Below is a small trained network, with its code and all its weights. Each question gives an input and a class and asks what happens when units are switched off, that is, made to give their printed mean instead of their output.

import numpy as np


def w(rows, s, z=0):
    codes = np.array(rows[::2]) - 128.0
    scale = np.full(codes.shape[1], s)
    scale[-1] = z or s
    return codes * scale


def f(y):
    return y / 2 * (1 + np.tanh(0.7978845608 * (y + 0.044715 * y**3)))


def log_softmax(a):
    a = a - a.max(-1, keepdims=True)
    return a - np.log(np.exp(a).sum(-1, keepdims=True))


def net(x, mask):
    res = np.array(x, float).reshape(1, 7) / 4 @ E
    y = f(res @ A[0][:, :-1].T + A[0][:, -1])
    res = res + np.where(mask, y, B[0][:, -1]) @ B[0][:, :-1]
    return log_softmax(res[-1] @ U[:, :-1].T + U[:, -1])


A, B = {}, {}
E = w([
[126,129,127],'x0',
[118,129,134],'x1',
[32,211,248],'x2',
[124,119,126],'x3',
[51,250,1],'x4',
[141,140,135],'x5',
[255,218,161],'x6',
],0.0053)
A[0] = w([
[98,189,57,20],'neuron 1',
[152,5,195,61],'neuron 2',
[100,176,70,13],'neuron 3',
[199,186,133,177],'neuron 4',
[213,101,47,163],'neuron 5',
[200,30,229,76],'neuron 6',
[2,37,100,170],'neuron 7',
[199,28,7,101],'neuron 8',
[89,211,53,59],'neuron 9',
[37,81,103,252],'neuron 10',
],0.0076,0.0033)
B[0] = w([
[67,46,37,160],'neuron 1',
[88,118,41,214],'neuron 2',
[76,37,45,140],'neuron 3',
[171,93,135,204],'neuron 4',
[104,208,228,227],'neuron 5',
[26,49,17,247],'neuron 6',
[254,198,192,253],'neuron 7',
[38,243,225,252],'neuron 8',
[110,65,56,197],'neuron 9',
[238,118,162,245],'neuron 10',
],0.0071,0.004)
U = w([
[155,117,146,255],'0',
[76,183,203,164],'1',
[89,28,2,25],'2',
[192,141,172,101],'3',
],0.008,0.0045)

Each question gives the input, the list of numbers given to net, and the class t.
The units are the neurons (one row each of A and B). Each row of codes is followed by its name. A weight is (code - 128) times the scale printed after its matrix; where a second scale follows, it is the last column's (A, B and U).
mask holds one flag per neuron, in row order. A switched-off neuron (its flag False) gives its mean, the last column of its row in B, instead of its output. The means were averaged over made-up inputs and are rounded, as every weight is.
A unit's drop is (log p(t) with every unit on - log p(t) with that unit switched off) / (log p(t) with every unit on - log p(t) with every unit switched off).
The circuit of an input: a set's keep is (log p(t) with only the set's units on - log p(t) with every unit switched off) / (log p(t) with every unit on - log p(t) with every unit switched off). Starting from all 10 units, units are removed one at a time, each time the one whose removal leaves the highest keep (on an exact tie, the one counted first), for as long as the keep stays at least 0.8.
circuit, biggest first: the units of the circuit, biggest drop first
most important unit: the unit with the biggest drop
top k neurons: the k neurons with the biggest drops, biggest first
drop of u: that unit's drop, to one decimal
input [-5,2,-7,-8,-5,3,3], class 1: circuit, biggest first	(neuron 8; neuron 5)
input [-6,-5,6,5,8,7,-6], class 2: circuit, biggest first	(neuron 9; neuron 1)
input [1,2,0,-4,2,2,-5], class 3: top 2 neurons	(neuron 7; neuron 6)
input [5,-7,-8,5,1,6,2], class 1: top 2 neurons	(neuron 8; neuron 5)
input [-1,-4,6,-7,6,-8,-8], class 0: most important unit	neuron 7
input [5,-2,-8,-4,8,3,1], class 1: top 2 neurons	(neuron 8; neuron 5)
input [6,-8,-1,3,-6,-1,-4], class 2: top 3 neurons	(neuron 6; neuron 2; neuron 5)
input [-6,-5,-2,-8,-3,-3,-8], class 3: circuit, biggest first	(neuron 7; neuron 10)
input [-6,4,7,-2,1,7,-8], class 3: circuit, biggest first	(neuron 7; neuron 10; neuron 8)
input [-2,0,3,-2,-1,1,-7], class 3: circuit, biggest first	(neuron 7; neuron 10; neuron 6)
input [3,-8,1,0,-5,4,3], class 2: top 3 neurons	(neuron 6; neuron 7; neuron 8)
input [0,3,-8,-7,-7,6,-8], class 1: top 3 neurons	(neuron 8; neuron 5; neuron 7)
input [0,0,-8,-8,8,1,2], class 1: top 3 neurons	(neuron 8; neuron 5; neuron 6)
input [6,4,1,1,7,-3,-8], class 3: circuit, biggest first	(neuron 7)
input [8,7,-7,-7,2,-3,-1], class 1: top 2 neurons	(neuron 8; neuron 5)
input [2,2,-1,7,-2,1,-8], class 3: drop of neuron 7	0.4
input [-2,0,4,-6,6,0,4], class 2: drop of neuron 7	0.2
input [8,-7,4,1,8,2,-6], class 2: drop of neuron 5	0.2
input [-8,8,-8,0,0,2,-7], class 1: drop of neuron 8	0.5
input [8,1,-2,6,6,5,4], class 2: most important unit	neuron 7
